Here is a tiny trained network, its code and every weight. The questions are about switching its units off for an input and a target symbol, where a switched-off unit gives its printed mean instead of its output.

import numpy as np


def w(rows, s, z=0):
    codes = np.array(rows[::2]) - 128.0
    scale = np.full(codes.shape[1], s)
    scale[-1] = z or s
    return codes * scale


def norm(h):
    return h / np.sqrt((h * h).mean(-1, keepdims=True) + 1e-5)


def f(y):
    return y / 2 * (1 + np.tanh(0.7978845608 * (y + 0.044715 * y**3)))


def softmax(a):
    e = np.exp(a - a.max(-1, keepdims=True))
    return e / e.sum(-1, keepdims=True)


def log_softmax(a):
    a = a - a.max(-1, keepdims=True)
    return a - np.log(np.exp(a).sum(-1, keepdims=True))


def net(x, mask):
    ids = ['αδεζητω'.index(c) for c in x.split()]
    T = len(ids)
    res = E[ids] + P[:T]
    r = norm(res)
    for j in range(2):
        rows = slice(3 * j, 3 * j + 3)
        q, k, v = (r @ M[0][rows].T for M in (Q, K, V))
        z = softmax(np.where(np.tri(T) > 0, q @ k.T / 3**0.5, -1e9)) @ v
        o = O[0][rows]
        res = res + np.where(mask[j], z, o[:, -1]) @ o[:, :-1]
    y = f(norm(res) @ A[0][:, :-1].T + A[0][:, -1])
    res = res + np.where(mask[2:10], y, B[0][:, -1]) @ B[0][:, :-1]
    return log_softmax(norm(res)[-1] @ U[:, :-1].T + U[:, -1])


Q, K, V, O, A, B = {}, {}, {}, {}, {}, {}
E = w([
[72,156,113,42,210,152],'α',
[99,146,100,208,50,61],'δ',
[112,155,52,254,126,68],'ε',
[20,187,28,181,69,148],'ζ',
[60,109,32,23,148,116],'η',
[139,242,57,127,91,51],'τ',
[210,210,58,188,120,206],'ω',
],0.0048)
P = w([
[132,134,254,131,182,150],'0',
[95,188,196,129,199,170],'1',
[98,174,175,112,179,164],'2',
[108,155,159,120,153,152],'3',
[119,138,148,117,139,144],'4',
[127,132,133,111,119,141],'5',
[138,121,110,102,106,139],'6',
[140,108,104,97,96,138],'7',
[131,94,106,99,92,133],'8',
],0.0045)
Q[0] = w([
[62,186,94,156,96,133],'h1',
[189,117,169,1,194,148],'h1',
[133,175,133,39,194,187],'h1',
[128,152,130,107,181,123],'h2',
[161,69,173,22,225,239],'h2',
[125,53,132,50,163,107],'h2',
],0.008)
K[0] = w([
[189,147,84,106,84,49],'h1',
[98,125,207,168,186,100],'h1',
[100,132,230,152,163,68],'h1',
[110,143,172,161,148,162],'h2',
[123,167,254,104,160,117],'h2',
[68,86,242,120,150,71],'h2',
],0.0077)
V[0] = w([
[120,64,149,196,77,152],'h1',
[181,232,63,68,98,98],'h1',
[198,162,205,143,206,61],'h1',
[223,188,90,220,178,167],'h2',
[205,162,88,152,11,144],'h2',
[104,49,134,116,107,3],'h2',
],0.0041)
O[0] = w([
[143,31,108,169,109,138,107],'h1',
[195,221,187,79,151,132,222],'h1',
[130,94,176,85,109,38,141],'h1',
[171,47,67,19,95,121,252],'h2',
[128,44,199,89,153,148,191],'h2',
[22,223,146,172,176,3,63],'h2',
],0.0051,0.0024)
A[0] = w([
[166,127,140,115,180,191,140],'n1',
[113,98,143,134,127,88,85],'n2',
[76,91,138,140,156,81,79],'n3',
[77,84,254,191,129,109,5],'n4',
[104,181,166,96,125,154,127],'n5',
[173,119,137,160,104,124,137],'n6',
[151,83,148,53,157,192,95],'n7',
[79,116,126,155,89,78,162],'n8',
],0.0081,0.003)
B[0] = w([
[163,79,130,99,81,130,160],'n1',
[191,120,47,105,143,48,129],'n2',
[204,99,53,154,102,56,154],'n3',
[41,146,213,2,34,175,180],'n4',
[215,150,107,158,128,73,193],'n5',
[148,146,148,111,92,181,154],'n6',
[104,89,149,106,150,159,210],'n7',
[127,87,116,153,204,136,254],'n8',
],0.0056,0.0027)
U = w([
[75,218,112,212,181,130,101],'α',
[169,43,49,190,199,23,161],'δ',
[161,119,157,89,192,111,6],'ε',
[215,253,140,107,85,52,181],'ζ',
[3,83,180,90,95,66,167],'η',
[71,138,95,213,90,247,132],'τ',
[233,52,143,72,74,214,118],'ω',
],0.0057,0.0026)

Each question gives the input, a string of symbols that net reads in full, and the target symbol t.
The units are the heads (3 rows each of Q, K, V and O) and the neurons (one row each of A and B). Each row of codes is followed by its name. A weight is (code - 128) times the scale printed after its matrix; where a second scale follows, it is the last column's (O, A, B and U).
mask holds one flag per unit, heads first, then neurons. A switched-off unit (its flag False) gives its mean, the last column of its rows in O or B, instead of its output. The means were averaged over made-up inputs and are rounded, as every weight is.
A unit's drop is (log p(t) with every unit on - log p(t) with that unit switched off) / (log p(t) with every unit on - log p(t) with every unit switched off).
unit that matters most: the unit with the biggest drop
top k neurons: the k neurons with the biggest drops, biggest first
which heads matter: for each layer, one digit per head in row order, 1 if its drop is at least 0.15 and else 0, layers parted by /
drop when u is switched off: that unit's drop, to one decimal
input ω τ τ ε δ δ ζ ε ε, target τ: which heads matter	10
input ζ δ ζ ε δ, target τ: which heads matter	10
input δ δ δ δ, target η: unit that matters most	n4
input η ε ζ ζ ε, target τ: which heads matter	00
input δ ζ τ τ ε ε, target ζ: which heads matter	10
input ω ε ζ, target ω: which heads matter	01
input η η δ η, target α: which heads matter	01
input ε ε τ δ α δ δ δ δ, target η: which heads matter	01
input δ τ ζ δ η α ε, target α: which heads matter	11
input δ δ ε τ δ δ δ η, target δ: top 2 neurons	(n4, n3)
input α η τ ε η ζ ε ζ α, target ζ: top 2 neurons	(n5, n8)
input α δ ζ ε η ζ α, target ζ: top 2 neurons	(n8, n5)
input δ ε δ ε δ τ ζ ζ, target ζ: top 2 neurons	(n5, n8)
input δ ε η, target δ: top 2 neurons	(n3, n4)
input ε ε δ τ τ δ δ ε δ, target δ: top 2 neurons	(n8, n2)
input τ δ ε, target ζ: top 2 neurons	(n8, n7)
input ζ ω ζ α ζ α δ, target τ: top neuron	(n6)
input δ δ τ τ τ δ ε η α, target δ: drop when h1 is switched off	0.6
input ε τ ζ, target ζ: drop when n5 is switched off	0.3
input η ε δ δ ε δ ω α α, target α: drop when h2 is switched off	1.1
input α ζ δ δ δ η δ δ, target α: top neuron	(n8)
